Here is a tiny trained network, its code and every weight. The questions are about switching its units off for an input and a class, where a switched-off unit gives its printed mean instead of its output.

import numpy as np


def w(rows, s, z=0):
    codes = np.array(rows[::2]) - 128.0
    scale = np.full(codes.shape[1], s)
    scale[-1] = z or s
    return codes * scale


def norm(h):
    return h / np.sqrt((h * h).mean(-1, keepdims=True) + 1e-5)


def f(y):
    return y / 2 * (1 + np.tanh(0.7978845608 * (y + 0.044715 * y**3)))


def log_softmax(a):
    a = a - a.max(-1, keepdims=True)
    return a - np.log(np.exp(a).sum(-1, keepdims=True))


def net(x, mask):
    res = np.array(x, float).reshape(1, 8) / 4 @ E
    u = 0
    for l in range(4):
        y = f(norm(res) @ A[l][:, :-1].T + A[l][:, -1])
        res = res + np.where(mask[u : u + 4], y, B[l][:, -1]) @ B[l][:, :-1]
        u += 4
    return log_softmax(norm(res)[-1] @ U[:, :-1].T + U[:, -1])


A, B = {}, {}
E = w([
[105,68,45],'x0',
[139,182,218],'x1',
[133,129,123],'x2',
[152,139,110],'x3',
[116,122,135],'x4',
[146,139,116],'x5',
[158,145,112],'x6',
[236,1,122],'x7',
],0.006)
A[0] = w([
[31,131,152,109],'L0N0',
[222,253,78,254],'L0N1',
[49,165,54,165],'L0N2',
[99,97,41,37],'L0N3',
],0.0064,0.0043)
B[0] = w([
[135,202,77,151],'L0N0',
[3,73,186,253],'L0N1',
[188,253,91,196],'L0N2',
[126,198,190,122],'L0N3',
],0.0066,0.0043)
A[1] = w([
[253,140,212,140],'L1N0',
[169,25,162,254],'L1N1',
[92,119,74,114],'L1N2',
[171,185,148,174],'L1N3',
],0.011,0.0045)
B[1] = w([
[63,250,160,171],'L1N0',
[201,163,148,254],'L1N1',
[103,222,66,139],'L1N2',
[50,89,169,153],'L1N3',
],0.014,0.0076)
A[2] = w([
[117,153,130,28],'L2N0',
[106,118,112,95],'L2N1',
[241,138,253,252],'L2N2',
[211,105,88,69],'L2N3',
],0.012,0.0016)
B[2] = w([
[194,104,131,135],'L2N0',
[111,157,97,125],'L2N1',
[143,203,83,254],'L2N2',
[202,1,143,161],'L2N3',
],0.0075,0.0094)
A[3] = w([
[35,177,118,253],'L3N0',
[192,89,79,160],'L3N1',
[181,223,168,107],'L3N2',
[59,254,198,71],'L3N3',
],0.0082,0.00041)
B[3] = w([
[187,76,93,198],'L3N0',
[158,80,231,141],'L3N1',
[93,131,171,190],'L3N2',
[105,2,98,254],'L3N3',
],0.0084,0.0086)
U = w([
[76,42,46,223],'0',
[222,184,180,217],'1',
[59,62,218,100],'2',
[108,229,235,2],'3',
[95,203,8,46],'4',
[232,52,97,60],'5',
],0.018,0.0034)

Each question gives the input, the list of numbers given to net, and the class t.
The units are the neurons (one row each of A and B). Each row of codes is followed by its name. A weight is (code - 128) times the scale printed after its matrix; where a second scale follows, it is the last column's (A, B and U).
mask holds one flag per neuron, layer by layer. A switched-off neuron (its flag False) gives its mean, the last column of its row in B, instead of its output. The means were averaged over made-up inputs and are rounded, as every weight is.
A unit's drop is (log p(t) with every unit on - log p(t) with that unit switched off) / (log p(t) with every unit on - log p(t) with every unit switched off).
The circuit of an input: a set's keep is (log p(t) with only the set's units on - log p(t) with every unit switched off) / (log p(t) with every unit on - log p(t) with every unit switched off). Starting from the 12 units with the biggest drops (on a tie, the unit counted first), units are removed one at a time, each time the one whose removal leaves the highest keep (on an exact tie, the one counted first), for as long as the keep stays at least 0.8.
circuit, biggest first: the units of the circuit, biggest drop first
top k neurons: the k neurons with the biggest drops, biggest first
k most important neurons of layer l: the k neurons of layer l with the biggest drops, biggest first
drop of u: that unit's drop, to one decimal
input [-8,3,-1,4,1,7,-3,0], class 2: circuit, biggest first : [L3N3, L1N1]
input [1,8,2,-2,-3,8,0,-1], class 0: circuit, biggest first : [L1N1, L3N3]
input [3,-2,-4,-4,0,3,-3,-1], class 4: circuit, biggest first : [L1N2]
input [7,2,-5,-6,5,2,4,7], class 1: circuit, biggest first : [L1N1, L3N3]
input [-6,7,-6,-6,3,8,-5,-2], class 2: top 2 neurons : [L1N1, L3N3]
input [6,-2,-5,6,1,-8,5,0], class 4: top 3 neurons : [L1N2, L1N1, L3N3]
input [3,-4,-3,2,2,1,3,-1], class 4: top 2 neurons : [L3N3, L1N2]
input [-1,2,4,-7,-4,-4,4,-1], class 2: top 2 neurons : [L1N1, L2N2]
input [-1,-7,2,1,-3,-5,-1,8], class 1: top 2 neurons : [L1N1, L3N3]
input [1,5,7,-7,3,1,4,8], class 1: top 2 neurons : [L1N1, L0N2]
input [3,-3,-6,8,-8,0,4,0], class 4: top 2 neurons : [L1N2, L3N3]
input [-2,0,-8,7,4,4,8,8], class 1: top 2 neurons : [L1N1, L0N2]
input [-2,4,-2,2,8,7,4,2], class 3: top 2 neurons : [L3N2, L3N0]
input [-6,6,7,8,-1,7,-6,8], class 3: circuit, biggest first : [L1N0]
input [-1,5,-1,-4,6,0,-1,5], class 3: top 2 neurons : [L1N0, L0N1]
input [-3,-7,1,8,-8,-1,-1,-4], class 0: top 2 neurons : [L2N2, L1N1]
input [-7,6,-2,-3,3,7,6,-4], class 2: drop of L1N1 : 0.2
input [-6,4,-6,-7,-3,1,0,4], class 3: drop of L1N0 : 0.4
input [-1,-1,7,1,-5,8,-8,3], class 1: drop of L0N2 : 0.1
input [2,3,-5,6,-6,3,-2,-7], class 0: drop of L1N2 : 0.0
input [8,4,1,4,2,-1,1,5], class 1: circuit, biggest first : [L3N3]
input [-4,6,2,2,-8,6,3,1], class 3: 3 most important neurons of layer 0 : [L0N0, L0N2, L0N3]
